Here is a tiny trained network, its code and every weight. The questions are about switching its units off for an input and a class, where a switched-off unit gives its printed mean instead of its output.

import numpy as np


def w(rows, s, z=0):
    codes = np.array(rows[::2]) - 128.0
    scale = np.full(codes.shape[1], s)
    scale[-1] = z or s
    return codes * scale


def f(y):
    return y / 2 * (1 + np.tanh(0.7978845608 * (y + 0.044715 * y**3)))


def log_softmax(a):
    a = a - a.max(-1, keepdims=True)
    return a - np.log(np.exp(a).sum(-1, keepdims=True))


def net(x, mask):
    res = np.array(x, float).reshape(1, 6) / 4 @ E
    y = f(res @ A[0][:, :-1].T + A[0][:, -1])
    res = res + np.where(mask, y, B[0][:, -1]) @ B[0][:, :-1]
    return log_softmax(res[-1] @ U[:, :-1].T + U[:, -1])


A, B = {}, {}
E = w([
[158,171,182,92],'x0',
[227,150,100,124],'x1',
[128,133,152,77],'x2',
[55,154,133,78],'x3',
[103,248,82,144],'x4',
[146,91,95,80],'x5',
],0.011)
A[0] = w([
[66,39,137,129,165],'N0',
[143,121,87,8,159],'N1',
[72,143,128,112,196],'N2',
[151,56,150,190,146],'N3',
[160,105,195,121,250],'N4',
[101,25,98,96,144],'N5',
[175,177,44,88,180],'N6',
[104,66,185,93,173],'N7',
[74,100,137,100,201],'N8',
[179,124,44,176,214],'N9',
[163,99,98,227,180],'N10',
[248,89,136,111,255],'N11',
[95,228,167,148,138],'N12',
[189,135,192,99,128],'N13',
[215,78,129,183,133],'N14',
[180,114,140,154,100],'N15',
[130,120,107,45,147],'N16',
[124,189,144,123,162],'N17',
[146,230,147,108,167],'N18',
],0.013,0.0051)
B[0] = w([
[97,186,154,218,211],'N0',
[50,60,117,98,182],'N1',
[43,147,64,199,178],'N2',
[164,218,15,189,194],'N3',
[225,121,165,159,196],'N4',
[12,158,143,190,206],'N5',
[62,122,107,161,201],'N6',
[117,144,248,211,202],'N7',
[49,158,126,177,184],'N8',
[152,119,65,113,204],'N9',
[146,104,2,15,194],'N10',
[220,111,161,219,246],'N11',
[4,216,124,118,212],'N12',
[186,88,161,119,177],'N13',
[186,153,56,148,207],'N14',
[237,138,112,84,158],'N15',
[22,56,123,46,161],'N16',
[65,211,132,224,178],'N17',
[39,172,156,243,215],'N18',
],0.0073,0.013)
U = w([
[107,238,144,235,157],'0',
[128,108,138,30,2],'1',
[154,169,80,2,10],'2',
[71,134,43,117,191],'3',
[209,110,59,130,171],'4',
[141,29,223,149,99],'5',
],0.0099,0.0033)

Each question gives the input, the list of numbers given to net, and the class t.
The units are the neurons (one row each of A and B). Each row of codes is followed by its name. A weight is (code - 128) times the scale printed after its matrix; where a second scale follows, it is the last column's (A, B and U).
mask holds one flag per neuron, in row order. A switched-off neuron (its flag False) gives its mean, the last column of its row in B, instead of its output. The means were averaged over made-up inputs and are rounded, as every weight is.
A unit's drop is (log p(t) with every unit on - log p(t) with that unit switched off) / (log p(t) with every unit on - log p(t) with every unit switched off).
The circuit of an input: a set's keep is (log p(t) with only the set's units on - log p(t) with every unit switched off) / (log p(t) with every unit on - log p(t) with every unit switched off). Starting from the 12 units with the biggest drops (on a tie, the unit counted first), units are removed one at a time, each time the one whose removal leaves the highest keep (on an exact tie, the one counted first), for as long as the keep stays at least 0.8.
units of the circuit, in order: the units of the circuit, biggest drop first
k most important neurons: the k neurons with the biggest drops, biggest first
drop when u is switched off: that unit's drop, to one decimal
input [7,3,-1,-1,2,8], class 4: units of the circuit, in order -> N5; N12
input [-8,-7,-5,2,5,5], class 3: units of the circuit, in order -> N7
input [-6,0,6,-5,-4,-1], class 4: units of the circuit, in order -> N18; N12
input [-8,7,6,5,-7,3], class 5: 4 most important neurons -> N1; N16; N12; N18
input [-6,0,0,7,-7,6], class 0: 2 most important neurons -> N0; N5
input [-3,-2,2,7,-8,7], class 0: 3 most important neurons -> N0; N5; N7
input [4,-5,7,-3,-5,3], class 5: drop when N12 is switched off -> 0.1
input [-4,-4,3,1,8,7], class 3: drop when N0 is switched off -> 0.1
input [3,6,0,-7,-8,5], class 4: drop when N6 is switched off -> 0.0
input [1,-6,5,-1,8,7], class 3: drop when N4 is switched off -> 0.1
